Rows near named flat spaces through zero (a row that begins with a name and a colon came from that space)
gonoz_faf: [ 137   49  249  188 -161  -39   70 -113  322  141 -171 -200   31 -235
  139  -64 -126   -8  -11  126  -67 -302   95   29   15 -307 -117 -266
  220  -15   77]
mivu_mabo: [ -70 -102 -229 -158 -173  -32 -223  125  167  247  -24  123   43   88
  -34  203  -83   61    9   92 -125  307 -134 -116  230  383  138  348
 -282 -113 -174]
gonoz_faf: [ -82  447   48 -120  -51 -151  -17  -90   69 -122  104  -27    6 -168
   -2   21  180   10  132   75 -104   67 -232   10   79  -39   98  220
  -46 -124  -15]
tenu_mep: [-248  183  134  330  -14  -28 -337  -71  -57 -264 -257 -155  352 -251
  123  154  211 -475 -136 -291  296  -26  224  433  -89 -387 -154 -351
  326   -3    6]
tenu_mep: [ -48   36  -72 -106  -63  -31  266  126   91  202 -219    2    2   78
  -27   65 -109   81   11   55  -72  149 -217 -101  -35  119  -43  267
 -259  -62   94]
gonoz_faf: [ 236   88  102  -29  118  270   20 -190 -254 -340   52 -101 -146   82
  -72 -183  182 -156 -316  -39   48 -235  358   58 -180 -296  -83 -242
  298  411  -31]
gonoz_faf: [ 277 -158  -95   17  -58   99 -107 -122 -191  193   36  -99  307  183
 -108  -34 -100  251  -66   47  -49  422 -219 -228   71  105  135  -88
  -40   34  -46]
gonoz_faf: [ 159   45   44   16 -133 -114  295 -203  -87  120 -126 -316   10  -48
   15  -14 -199  199   -2  189  -36  328 -378 -144  -93 -129    7   89
 -154   96  126]
gonoz_faf: [-278  457  -18 -117 -148 -248  140  114  385  -38   72  -25  107 -210
   19  105   60 -226   31   28   -7 -253 -208   71   27   78  121  200
  -59 -178   -5]
vebob_kiga: [  90   95   53 -136  -20  -93  312   73   95  350  -48   41  -27   56
  -24   28 -154  330  175  146 -241  115 -445 -274   63  194  134  365
 -361 -123   44]
mivu_mabo: [-185   78 -107  -68 -171 -220   78  -12  224    5   -3  -81  -64 -183
  101   25 -125 -155  -27  120  188  103  -32   86   35   37   93  188
 -123 -143   28]
tenu_mep: [ 155  -24   78   76  124   66 -108  -77 -262  -82   65    5   26   57
  -35    1  113   -6  -35  -83  -33   59   52   33  -28  -59   70 -129
   51  114  -43]
tenu_mep: [  59 -287  104  107  154  174   46   -9 -434  -78 -127   97 -161   75
   89  -60  -68   50   36  -93  142   19  141   42 -158 -100   14  -83
  -96  129  118]
vebob_kiga: [-191   89   20  150   -5  -99  173  213  215  119  -11    8  159  -86
  -17  123  -73 -165   55   26  -11 -289  -23  116 -119   18 -162   37
   68 -199  -14]
vebob_kiga: [  71 -161 -405 -293  -78  171  430   71 -276  -65  -11  -58  -97  304
 -201 -103  -93  -18 -244  151  119  284   -2 -123 -208  255   39  173
 -217  205  138]
tenu_mep: [-308  -89 -199   79 -183 -339  -33   84  220   61 -142  -31  131 -134
  165   86 -298 -158   27    1  366  422 -149  107  -18   47   21  185
 -234 -397  139]
vebob_kiga: [ 201    0 -203 -308  217  381  -37 -219 -732 -273  294   59  -68  381
 -289 -207  225  404  -11   50  -58  471 -157 -284  -55  122   32  210
  -28  308 -103]
gonoz_faf: [-162  363  -52 -203 -106 -254  394 -128    1 -172 -180 -244 -161 -121
   22   -6   53   47   80   57   27  326 -425   -8  -94 -119  -40  263
 -242   40  270]
vebob_kiga: [-240  141 -117 -151  -68 -274  -24  180  460  268  214  133    7 -115
  -17  152   -9    5  169   99 -121  -61 -174  -26  276  375  155  361
 -171 -306 -196]
vebob_kiga: [ -66  -17   44   88 -113 -288 -260   72  507  271 -139  -11   96 -181
  112  194   61 -123   57 -120 -112   23   35  133  341  101   84 -139
  -12 -188  -58]
tenu_mep: [-343  633   66   86 -250 -335 -189  253  603  148 -136   53  411 -337
   56  384  175 -334  169  -14 -241 -178 -269  208  167   73   30  223
  -42 -487  -79]
vebob_kiga: [-291  -57 -182   59   76  -93 -367  128   95 -267  127   92   49   22
  -44  153  198 -338  -74 -255  132  -50  255  260   32   78 -140 -154
  202  -25 -126]
tenu_mep: [ 271 -114  126   97  173  434  166 -130 -447   38   21  -29  148  182
 -121 -266  -59  302  -32  101   22  -55   66 -180 -208 -212 -185 -126
  231  140    0]
mivu_mabo: [ 125  -55  160   11   -7   96   89  -87   29  146 -195  -38  -62  -33
   98 -104 -110   95  -64   30   43  -35   62  -68   18 -144   15   -5
  -32   72   43]
vebob_kiga: [ -78  105  165  224   -2  -52  -37   33  149  -14  -62  -49  227 -179
   78    6   51 -186   23 -114   80 -307  111  176  -34 -194  -57 -313
  241 -117   56]
tenu_mep: [ 158   57   69   10  -57  164  -74 -138 -236  150  -98    1  134   12
   12  -47  -92  272   76  182  -51  348 -188 -167   20  -72   36  242
 -115  -95  -36]
tenu_mep: [ -42  -79 -132  -17  -72 -101  152   91   37 -154   10  -80  -21   67
  -16   47  -71 -236 -170  -93  103 -111   13   55 -156   63   63 -171
  -40  139  123]
tenu_mep: [ 151 -287   90  -21  173  338  109  -45 -449  -73  -33   88 -137  203
  -14 -171  -33  224    5  -87   47 -124   88 -140 -132  -42   17 -154
   -7  296   82]
vebob_kiga: [ 157   38  -30 -123   46  171 -133  -88 -102  133   81   17   56   91
 -140   -5  194  186    5   64 -202  153   -1 -102  202  131   52   75
   45  103 -190]
mivu_mabo: [ 147  196  181  -16  -61 -106  328  -89  322  129  124 -169  -51 -144
   12 -148 -105  101    9  187 -126 -384 -100 -124   -5 -126   17  -72
  125   11   28]
vebob_kiga: [ 244  -71  -73 -131   41  188  304 -126 -325  -99  -24  -92  -62  196
  -95 -249  -41  164 -128   64   75  179  -23 -164 -171  -72   17  -69
  -34  198  185]
gonoz_faf: [ 198  101  207  -13 -105 -145 -125 -177  108   69  101  -16 -199 -203
  171   -6  -99   39   21  163  -86  -30  -40  -57  150  -59  328  123
 -145   -8  -87]
mivu_mabo: [-471  255 -338  -64  145 -244 -224  286  310 -336  168  151  115   41
 -172  169  403 -515  -91 -306  121  -11  248  371   20  156 -271    8
  224 -243  -94]
tenu_mep: [  84   -3  320  189   23  486 -140 -224 -440 -237 -120  -53   41 -120
  100 -155   71   39   -6   16   96 -399  280   61 -168 -438 -123 -302
  362  303  -13]
gonoz_faf: [-274 -292  161  384 -319 -224 -143  -10  395  278 -716 -237  117 -400
  427  219 -344 -306  -54 -103  366  125  153  327   66 -308 -129 -213
  -62 -141  181]
mivu_mabo: [  75  296  134  -92 -147 -149  235 -101  177  123   -9 -131  -31 -156
   56  -21  -98  147   88  195 -146  -28 -343 -153   34  -49  147  204
 -158  -48   56]
tenu_mep: [ 366   12   98  -38   25  321  -23 -220 -322   56  258    7   42  102
 -108 -231  -64  421   68  300 -172   25  -81 -310  -13  -64   48   73
  117   64 -130]
mivu_mabo: [ -54    4  -22   -3  -15 -132 -161   64  163   18  -24  102  -89  -11
   52   86  -23  -19   54  -17  -61  108  -11   14   76   45  -33  143
 -101 -151  -26]
gonoz_faf: [-465   71 -277   -8  109 -164  102  314  107 -261  -11   79   19   54
 -119  168  213 -383    6 -237  128  -83  112  310 -156  124 -309   -8
   77 -119   87]
vebob_kiga: [  69 -175 -183 -121  -28  135  344   31 -146   23  -55  -74  -51  198
  -79 -105 -210  -30 -258   91  184   94   37 -103 -210   75    1  103
 -125  173   71]
mivu_mabo: [ 118   49  102  -54  -54  107  -66 -156  -87   29    4   -4  -56  -33
   66  -88 -103  163   -9  136    4   75  -64 -144   30  -88   99  168
  -65   42  -64]
gonoz_faf: [ 252 -420  -11 -105   77   86  295   12   25  174  -30   12 -338  204
    1 -179 -216  189 -116   34  -14 -108  153 -189  -13   93   30 -104
 -111  236   92]
vebob_kiga: [-113  -42  -11  110  -14  -79  -15   64  124   81 -170  -12   81  -69
   66   50  -50 -135  -29  -51  132   84   92  136   -6  -63 -107   -7
    8 -149   39]
mivu_mabo: [  80  333  270  187 -174 -118 -388 -238  133  -71  -37 -170  157 -330
  138  122  134  -84   62   42 -148  -25  -70  115  148 -295   71 -145
  185  -35  -97]
mivu_mabo: [-320  275  -89   54  -21 -336 -245   29  197 -151  139  -39  166 -197
    4  201  201 -261   88 -124   68  129 -110  243  110   42    8   43
   65 -224  -92]
vebob_kiga: [  84  200  -74 -258  -87   51  291  -84  -51  137   35  -93   57   97
 -102  -80 -107  257  -38  189  -64  211 -400 -298   -9  125  148  361
 -231   65  -10]
vebob_kiga: [-207 -260 -406 -107  107  -20   63  167 -159 -215  -47   78  -67  276
 -108   -5  -11 -219 -205 -183  325  377  171  117 -173  160 -162   62
 -104    4  110]
gonoz_faf: [ 197  466  260    3  -14  270  -32 -354 -267 -255   31 -222  169 -141
  -25 -176  209  -37 -187   83   31 -152   37    0 -103 -426   41 -102
  317  272  -87]
tenu_mep: [-204 -202 -243   45    3 -269  326  253   65  -64   28   19  -66   79
    5   55 -242 -240  -48  -51  244   41  -30  107 -257  152  -39   28
 -193 -169  209]
gonoz_faf: [ 287  287   95  -67 -131   10  -79 -240   16  -63  142 -169   97  -72
  -33  -71   75   18 -139  131 -131    7  -96 -111   68 -111  224  -71
   93  134  -80]
tenu_mep: [ 115  412  -90 -276   12  105  109 -134 -110  -80  358  -42  108  125
 -242 -126  112  261   -2  219 -191  100 -344 -293   -9   93   58  333
   28   40 -163]
gonoz_faf: [ 131 -155   54   60   41  154 -100  -15 -304  -10  176  113  -33   77
  -15   -5  -82  192  134   96 -108  -53  -57 -126  -52   65   89   22
  -39   35  -70]
gonoz_faf: [ 135  190   40   -9   67  130 -155 -173 -264 -224  144  -52  100   18
  -79  -69  200  -55 -117  -22   16   59   64   28  -38 -133   68  -83
  169  139  -93]
mivu_mabo: [ 210 -480   35  160   37  213   83   29 -290  210  -28   68   14  155
   33  -95 -320  244   51   91   52   14   44 -160 -119   39   19 -119
  -70   18   57]
mivu_mabo: [  24 -436  107   74   31  150 -151  -49 -171  -53 -358   83 -406  -16
  218  -19  -50    3   11 -107  109   41  380  126   29 -154  -95 -146
  -77  201  130]
mivu_mabo: [ 179  -36   87   32  118   94  133 -132 -421 -145    6  -65 -136   51
    1  -61    6  -27 -109    8   80   91   46   28 -185 -137   93   -9
  -65  226   43]
mivu_mabo: [-267   50 -129  -22  -71 -387  -66  177  525   61   44   17  -89 -135
   24  198   71 -198   98  -66  -86  -64    0  168  188  187  -68   30
  -24 -211  -26]
vebob_kiga: [ 241   46  213  -78 -382    0  209 -272 -163  299 -437 -179 -192 -205
  282   11 -414  386  139  412  -93  474 -492 -286   26 -135  307  477
 -587   22  193]
mivu_mabo: [ -83  292  -75  -85   -3 -307   73    8  125   -6  189  -56  126  -26
  -65   81   24   -4   49   -9  -38  202 -390  -56   27  124  147  211
 -153 -162  -22]
tenu_mep: [ 195   23  181   97 -161   52  -64 -143   65  415 -201 -124  265  -81
   67   35 -186  334  102  166 -163  232 -322 -220  158  -62   70   96
  -94  -91  -57]
vebob_kiga: [  -5   60   41  -53 -236 -311  112   30  610  307  -33 -104  -15 -209
  133   47 -190  -63  -27  102  -44 -162 -102  -45  219  112  224   19
 -125 -134    5]
gonoz_faf: [ 327  124  322  186 -119 -165   11 -156  462  230  123 -155   40 -274
  127 -128 -134   23   -9  197 -156 -400   95  -41  133 -236  111 -288
  247 -126  -40]
mivu_mabo: [ -59 -259  -39   16   18 -119   38  139  128  117 -171  109 -295    8
  106   88 -122  -74   16  -13   20   67  164   92   27   85  -59  122
 -208  -68   58]
tenu_mep: [ -62 -206 -315 -119   35  -48 -109   78 -152 -189  -59   86 -120  205
  -53   37   61 -164 -149 -147  167  443  142   93  -28  160   -1   41
 -164   22   86]
[ -21  -90 -180 -233  290  218  278  146 -146 -170  122  161 -236  321
 -227 -188  198   34  -93 -112   -1 -172  248  -38 -125  125 -226    1
  101  183   37] => tenu_mep
[-112  -86  142  192 -195 -282  -92   99  480  339 -395  -62   39 -267
  246  234 -135 -168   59  -66  -22  -19   14  175  199  -28   33  -77
 -138 -190   67] => tenu_mep
[-308 -325  -78  171  136  -41 -236  221  -86  103 -346  203    6   33
   85  216   71  -54  202 -268  101  320  127  243   78   86 -240   24
 -130 -215   68] => tenu_mep
[  77 -469  150  213  110   47   -5   27 -106  231 -382   47 -217  -15
  178   33 -117   35   47 -101   76  111  281  139   33 -109 -113 -147
 -104   37  112] => tenu_mep
[-492  -58 -197  -97   25 -113  349  464  531   98 -103  145  -91   15
  -50  119   13 -294   14 -142   55 -547  190  179  -38  267 -276   39
   23 -119   64] => gonoz_faf
[ -20    8   -7   12  -82    8 -242  -88  -18 -128  137  -68  -10  -36
   -5  108   27  -47  -40   14  -61  -64  -21    0   38   10   38  -38
   87  167 -159] => vebob_kiga
[-192  -23 -257 -252 -107 -255  203  238  282  -42  111   84 -215   60
  -33  117  -23 -141   15  -38  -59 -119 -122  -19   45  387  184  121
 -278   -3   94] => gonoz_faf
[-293 -317 -194   85  145 -128  119  409  297   80 -235  203 -144   93
    6  108   13 -331  -35 -227  141 -115  420  303  -52  142 -333  -81
   -7 -213  128] => mivu_mabo
[ 458  195   14 -269   13  358  -97 -395 -707 -240  164  -78  -42  250
 -158 -169  110  388 -123  167 -167  480 -307 -376  -61  -61  270  234
 -144  410  -89] => gonoz_faf
[ 259 -319  134  150   45   88 -122  -82 -101   99  -67    2  -99   59
   83  -44 -144   90  -65  -14  -15    5  167  -49    7 -100   20 -198
   22  121  -11] => mivu_mabo
[-150 -148  106  241  -97 -155   -7   49  181  271 -304  -59  210 -170
  203   82 -258  -14   91  -62  197  112 -104   75   24 -101  -29  -53
  -93 -249  112] => tenu_mep
[  46   92  227  188  -91    0  -76 -160   77  -53 -171 -138   28 -231
  169  -62  -56  -87  -31   40   98 -117  130  111  -42 -368  -85 -175
  178  -19   66] => vebob_kiga
[  -9 -125 -200 -274  -67 -209  280   33   76  312  348   47 -158   79
  -49  -18 -327  366  169  287  -49  242 -469 -348  129  474  341  517
 -453 -131  -97] => vebob_kiga
[  -8 -203  143  309  185    5 -111  144   38   -3 -141   65  124   22
   45   50   71 -210  -38 -307   61 -269  303  222  -75 -153 -184 -458
  239  -24   65] => vebob_kiga
[-411 -156   11   39   -1   69  150  217  102 -121 -305   79 -172  -94
  164   66  -65 -354  -88 -193  312 -439  323  261 -161  -66 -155  -55
   -3  109  118] => gonoz_faf
[  13 -276  249  312 -263 -130   52  -98  316  372 -509 -232   53 -302
  330   20 -389   93  103   81  116   30  -26   41   69 -296 -107 -233
  -29 -130  218] => gonoz_faf
[  67 -511 -440 -246  135  110  444   87 -621  -84  -13   90 -288  487
 -140 -157 -291  222  -99   45  276  686 -139 -220 -316  295   24  319
 -498  121  258] => vebob_kiga
[ 366    2  174   30   59  255  259 -234 -436   28  214  -83   98   90
  -36 -308 -257  357  -21  241   63  -25 -202 -323 -227 -174  161   24
   17   99   20] => tenu_mep
[ 274   -7  230  139   -5  458 -248 -288 -423 -191 -103 -105  136   -1
   33 -154   74   23 -193    4   71 -117  260  -12 -108 -386  -26 -308
  323  340  -68] => gonoz_faf
[   9  107  143  -79  -68  104  104   -2  233 -102 -146  -19 -229 -126
   91  -76  100 -215 -152  -17  -15 -519  341  109    7 -156  -12 -165
  144  218   49] => tenu_mep
